Below are the code and all the weights of a small trained network. Each question names an input and a class and asks about switching units off, where a switched-off unit gives its printed mean instead of its output.

import numpy as np


def w(rows, s, z=0):
    codes = np.array(rows[::2]) - 128.0
    scale = np.full(codes.shape[1], s)
    scale[-1] = z or s
    return codes * scale


def f(y):
    return y / 2 * (1 + np.tanh(0.7978845608 * (y + 0.044715 * y**3)))


def log_softmax(a):
    a = a - a.max(-1, keepdims=True)
    return a - np.log(np.exp(a).sum(-1, keepdims=True))


def net(x, mask):
    res = np.array(x, float).reshape(1, 4) / 4 @ E
    y = f(res @ A[0][:, :-1].T + A[0][:, -1])
    res = res + np.where(mask, y, B[0][:, -1]) @ B[0][:, :-1]
    return log_softmax(res[-1] @ U[:, :-1].T + U[:, -1])


A, B = {}, {}
E = w([
[246,110,123],'x0',
[92,18,87],'x1',
[137,162,11],'x2',
[128,128,128],'x3',
],0.013)
A[0] = w([
[124,113,172,187],'N0',
[127,142,115,88],'N1',
[114,148,125,86],'N2',
[128,102,194,254],'N3',
[12,68,102,124],'N4',
[162,65,110,80],'N5',
[130,169,20,171],'N6',
[227,180,148,132],'N7',
[186,6,95,9],'N8',
[32,248,155,214],'N9',
],0.024,0.0076)
B[0] = w([
[134,137,176,174],'N0',
[132,139,109,131],'N1',
[135,117,101,134],'N2',
[161,80,196,206],'N3',
[87,231,202,244],'N4',
[105,83,111,175],'N5',
[100,169,46,223],'N6',
[205,197,123,215],'N7',
[110,31,91,217],'N8',
[113,3,80,253],'N9',
],0.054,0.024)
U = w([
[114,28,159,224],'0',
[43,101,16,254],'1',
[71,144,217,72],'2',
[2,213,79,12],'3',
[222,154,168,16],'4',
[156,220,38,66],'5',
],0.0099,0.0075)

Each question gives the input, the list of numbers given to net, and the class t.
The units are the neurons (one row each of A and B). Each row of codes is followed by its name. A weight is (code - 128) times the scale printed after its matrix; where a second scale follows, it is the last column's (A, B and U).
mask holds one flag per neuron, in row order. A switched-off neuron (its flag False) gives its mean, the last column of its row in B, instead of its output. The means were averaged over made-up inputs and are rounded, as every weight is.
A unit's drop is (log p(t) with every unit on - log p(t) with that unit switched off) / (log p(t) with every unit on - log p(t) with every unit switched off).
The circuit of an input: a set's keep is (log p(t) with only the set's units on - log p(t) with every unit switched off) / (log p(t) with every unit on - log p(t) with every unit switched off). Starting from all 10 units, units are removed one at a time, each time the one whose removal leaves the highest keep (on an exact tie, the one counted first), for as long as the keep stays at least 0.8.
units of the circuit, in order: the units of the circuit, biggest drop first
unit that matters most: the unit with the biggest drop
top k neurons: the k neurons with the biggest drops, biggest first
drop of u: that unit's drop, to one decimal
input [7,-1,-2,7], class 4: unit that matters most -> N7
input [5,0,2,4], class 5: top 2 neurons -> (N9 N7)
input [-4,1,-1,-2], class 2: top 2 neurons -> (N4 N8)
input [0,7,6,-6], class 3: top 2 neurons -> (N4 N9)
input [7,0,5,-6], class 5: top 2 neurons -> (N7 N9)
input [6,-1,-8,2], class 4: top 2 neurons -> (N7 N9)
input [4,-1,-1,0], class 4: top 2 neurons -> (N6 N9)
input [6,0,-2,-2], class 4: top 2 neurons -> (N9 N7)
input [0,7,4,-4], class 3: top 2 neurons -> (N4 N9)
input [6,-1,1,-7], class 5: top 2 neurons -> (N7 N3)
input [0,7,-7,8], class 2: top 2 neurons -> (N4 N9)
input [-1,2,0,-3], class 2: top 2 neurons -> (N6 N9)
input [4,8,1,8], class 1: top 2 neurons -> (N3 N8)
input [-1,1,-3,-7], class 2: top 3 neurons -> (N9 N8 N7)
input [3,6,1,-6], class 1: units of the circuit, in order -> (N3)
input [4,-2,-3,-1], class 4: drop of N6 -> 0.0
input [0,6,5,-8], class 3: drop of N9 -> 1.1
input [-7,8,-7,-7], class 2: drop of N4 -> 0.1
